Here is a tiny trained network, its code and every weight. The questions are about switching its units off for an input and a class, where a switched-off unit gives its printed mean instead of its output.

import numpy as np


def w(rows, s, z=0):
    codes = np.array(rows[::2]) - 128.0
    scale = np.full(codes.shape[1], s)
    scale[-1] = z or s
    return codes * scale


def norm(h):
    return h / np.sqrt((h * h).mean(-1, keepdims=True) + 1e-5)


def f(y):
    return y / 2 * (1 + np.tanh(0.7978845608 * (y + 0.044715 * y**3)))


def log_softmax(a):
    a = a - a.max(-1, keepdims=True)
    return a - np.log(np.exp(a).sum(-1, keepdims=True))


def net(x, mask):
    res = np.array(x, float).reshape(1, 2) / 4 @ E
    u = 0
    for l in range(3):
        y = f(norm(res) @ A[l][:, :-1].T + A[l][:, -1])
        res = res + np.where(mask[u : u + 5], y, B[l][:, -1]) @ B[l][:, :-1]
        u += 5
    return log_softmax(norm(res)[-1] @ U[:, :-1].T + U[:, -1])


A, B = {}, {}
E = w([
[165,108,71,150,89,127,136,173,92,156,102],'x0',
[102,159,102,254,151,167,152,120,200,200,99],'x1',
],0.0087)
A[0] = w([
[164,56,3,149,46,64,73,125,129,251,160,51],'0.n1',
[111,247,168,187,66,124,167,165,211,85,159,99],'0.n2',
[31,173,22,169,156,85,183,59,166,231,106,76],'0.n3',
[95,196,197,108,53,190,111,191,139,253,48,5],'0.n4',
[227,108,71,187,92,84,106,252,136,192,80,66],'0.n5',
],0.0039,0.0022)
B[0] = w([
[90,90,104,170,97,166,142,183,182,41,103,203],'0.n1',
[112,152,53,80,155,186,95,80,216,126,132,176],'0.n2',
[141,98,190,52,200,114,89,104,128,131,166,252],'0.n3',
[166,58,102,51,138,117,93,134,102,71,254,136],'0.n4',
[170,244,107,71,206,234,201,213,169,113,48,236],'0.n5',
],0.0061,0.0036)
A[1] = w([
[123,65,253,65,118,65,33,66,99,118,203,98],'1.n1',
[123,144,120,155,86,140,117,126,111,176,119,5],'1.n2',
[112,122,129,153,194,174,93,67,202,209,173,125],'1.n3',
[133,106,146,79,133,185,125,226,94,98,103,218],'1.n4',
[139,106,129,84,111,145,83,87,137,163,177,60],'1.n5',
],0.0055,0.0022)
B[1] = w([
[40,170,185,142,247,151,156,73,159,94,214,254],'1.n1',
[135,163,106,59,140,200,106,172,71,38,78,111],'1.n2',
[124,164,116,154,48,61,2,98,98,181,117,229],'1.n3',
[125,157,178,176,115,71,153,104,138,156,161,205],'1.n4',
[122,80,108,102,197,154,157,166,149,225,204,142],'1.n5',
],0.0065,0.0079)
A[2] = w([
[98,178,106,137,140,114,26,73,133,227,109,123],'2.n1',
[127,179,154,145,61,62,63,162,91,135,136,167],'2.n2',
[112,180,122,159,82,86,2,47,128,177,104,62],'2.n3',
[192,131,160,182,117,92,134,107,135,174,96,3],'2.n4',
[87,131,36,124,122,215,137,196,139,106,95,114],'2.n5',
],0.0063,0.0011)
B[2] = w([
[135,2,110,86,102,95,93,90,85,152,111,255],'2.n1',
[104,105,101,201,74,144,41,134,147,158,53,167],'2.n2',
[126,12,83,179,133,248,121,150,74,225,135,250],'2.n3',
[107,84,117,80,91,114,110,128,127,33,183,139],'2.n4',
[155,100,92,57,143,198,190,111,178,86,202,165],'2.n5',
],0.0076)
U = w([
[202,187,91,107,123,211,216,203,191,110,108,76],'0',
[71,180,231,99,191,56,122,55,95,93,184,250],'1',
[152,164,166,156,2,12,107,191,82,103,73,37],'2',
[116,25,101,150,112,178,25,95,119,242,124,100],'3',
],0.008,0.0014)

Each question gives the input, the list of numbers given to net, and the class t.
The units are the neurons (one row each of A and B). Each row of codes is followed by its name. A weight is (code - 128) times the scale printed after its matrix; where a second scale follows, it is the last column's (A, B and U).
mask holds one flag per neuron, layer by layer. A switched-off neuron (its flag False) gives its mean, the last column of its row in B, instead of its output. The means were averaged over made-up inputs and are rounded, as every weight is.
A unit's drop is (log p(t) with every unit on - log p(t) with that unit switched off) / (log p(t) with every unit on - log p(t) with every unit switched off).
most important unit: the unit with the biggest drop
k most important neurons: the k neurons with the biggest drops, biggest first
k most important neurons of layer l: the k neurons of layer l with the biggest drops, biggest first
drop when u is switched off: that unit's drop, to one decimal
input [3,-2], class 2: most important unit	1.n4
input [2,-3], class 2: 4 most important neurons	(0.n3 1.n3 1.n1 2.n3)
input [3,-4], class 2: 4 most important neurons	(0.n3 1.n3 2.n3 1.n1)
input [8,-5], class 2: 2 most important neurons	(1.n4 2.n3)
input [7,-4], class 2: 3 most important neurons of layer 1	(1.n4 1.n1 1.n5)
input [4,-7], class 1: 3 most important neurons	(1.n3 0.n5 2.n3)
input [5,-7], class 2: 2 most important neurons	(0.n3 2.n3)
input [3,-6], class 1: 2 most important neurons of layer 1	(1.n3 1.n1)
input [6,-8], class 2: 2 most important neurons	(0.n3 2.n3)
input [8,-4], class 0: 2 most important neurons	(0.n5 1.n3)
input [4,4], class 0: 2 most important neurons of layer 0	(0.n5 0.n1)
input [4,-5], class 2: drop when 0.n3 is switched off	0.6
input [8,-3], class 0: drop when 1.n3 is switched off	0.2
input [1,-8], class 1: drop when 1.n2 is switched off	0.0
input [8,-8], class 2: most important unit	2.n3
input [8,-6], class 2: drop when 1.n4 is switched off	0.1
